Below is a small trained network, with its code and all its weights. Each question gives an input and a class and asks what happens when units are switched off, that is, made to give their printed mean instead of their output.

import numpy as np


def w(rows, s, z=0):
    codes = np.array(rows[::2]) - 128.0
    scale = np.full(codes.shape[1], s)
    scale[-1] = z or s
    return codes * scale


def f(y):
    return np.maximum(y, 0)


def log_softmax(a):
    a = a - a.max(-1, keepdims=True)
    return a - np.log(np.exp(a).sum(-1, keepdims=True))


def net(x, mask):
    res = np.array(x, float).reshape(1, 6) / 4 @ E
    y = f(res @ A[0][:, :-1].T + A[0][:, -1])
    res = res + np.where(mask, y, B[0][:, -1]) @ B[0][:, :-1]
    return log_softmax(res[-1] @ U[:, :-1].T + U[:, -1])


A, B = {}, {}
E = w([
[186,43,57,171,82,110,129,77,186,139],'x0',
[141,212,54,68,132,164,231,93,115,131],'x1',
[158,86,127,185,185,115,211,78,34,80],'x2',
[95,43,221,108,42,169,171,114,105,72],'x3',
[212,112,127,3,152,60,103,120,26,160],'x4',
[218,95,77,163,158,147,88,119,79,169],'x5',
],0.0051)
A[0] = w([
[112,31,189,115,112,109,108,125,74,114,185],'N0',
[99,126,145,73,72,132,88,134,171,132,207],'N1',
[53,131,138,154,110,105,229,115,163,103,165],'N2',
[144,119,91,171,138,127,115,124,165,134,254],'N3',
[109,115,140,94,97,143,109,127,159,142,217],'N4',
[141,6,147,141,102,131,179,114,109,114,169],'N5',
[90,112,157,202,164,109,58,141,149,133,221],'N6',
[149,137,151,106,171,85,99,130,63,130,123],'N7',
[63,191,174,140,122,182,131,146,99,115,192],'N8',
],0.017,0.0026)
B[0] = w([
[167,20,225,89,56,123,163,172,73,109,251],'N0',
[112,168,141,64,131,89,38,170,146,103,226],'N1',
[113,163,152,118,231,172,117,149,184,185,231],'N2',
[176,63,167,203,148,127,50,162,106,135,213],'N3',
[116,138,151,109,141,70,58,166,125,120,194],'N4',
[184,67,77,248,80,126,123,116,88,133,254],'N5',
[96,136,80,160,44,110,29,122,177,99,241],'N6',
[136,187,130,59,187,112,106,151,138,134,225],'N7',
[122,97,165,146,242,159,122,139,205,174,220],'N8',
],0.014,0.0091)
U = w([
[161,65,204,83,126,132,159,162,87,133,117],'0',
[164,28,102,253,12,146,130,103,91,89,154],'1',
[177,237,60,46,180,111,236,77,27,139,133],'2',
[85,163,145,128,243,170,120,130,202,197,158],'3',
[47,136,120,124,59,154,203,79,140,66,3],'4',
[86,165,129,83,80,64,57,154,150,50,162],'5',
],0.0055,0.0025)

Each question gives the input, the list of numbers given to net, and the class t.
The units are the neurons (one row each of A and B). Each row of codes is followed by its name. A weight is (code - 128) times the scale printed after its matrix; where a second scale follows, it is the last column's (A, B and U).
mask holds one flag per neuron, in row order. A switched-off neuron (its flag False) gives its mean, the last column of its row in B, instead of its output. The means were averaged over made-up inputs and are rounded, as every weight is.
A unit's drop is (log p(t) with every unit on - log p(t) with that unit switched off) / (log p(t) with every unit on - log p(t) with every unit switched off).
The circuit of an input: a set's keep is (log p(t) with only the set's units on - log p(t) with every unit switched off) / (log p(t) with every unit on - log p(t) with every unit switched off). Starting from all 9 units, units are removed one at a time, each time the one whose removal leaves the highest keep (on an exact tie, the one counted first), for as long as the keep stays at least 0.8.
circuit, biggest first: the units of the circuit, biggest drop first
most important unit: the unit with the biggest drop
top k neurons: the k neurons with the biggest drops, biggest first
drop of u: that unit's drop, to one decimal
input [-1,-2,-6,2,-6,-4], class 3: most important unit	N8
input [6,-3,-5,-1,-3,1], class 5: top 4 neurons	N5, N1, N0, N4
input [-4,8,2,7,2,2], class 3: top 2 neurons	N8, N2
input [7,-2,1,-7,2,-3], class 1: top 4 neurons	N2, N1, N3, N7
input [-7,5,6,6,1,-5], class 3: top 2 neurons	N2, N8
input [5,-7,-3,6,8,3], class 1: top 3 neurons	N5, N2, N8
input [4,4,-6,-8,-5,2], class 1: top 3 neurons	N3, N2, N7
input [1,1,0,5,1,0], class 1: top 2 neurons	N5, N7
input [-7,1,-1,0,0,4], class 3: top 2 neurons	N0, N8
input [1,7,-2,-1,5,2], class 2: drop of N0	0.1
input [-6,2,-4,7,-5,7], class 3: drop of N8	0.5
input [5,-4,3,-2,6,-6], class 1: drop of N8	0.3
input [4,-2,1,1,2,-5], class 1: drop of N7	0.4
input [2,1,4,5,4,-1], class 1: circuit, biggest first	N5
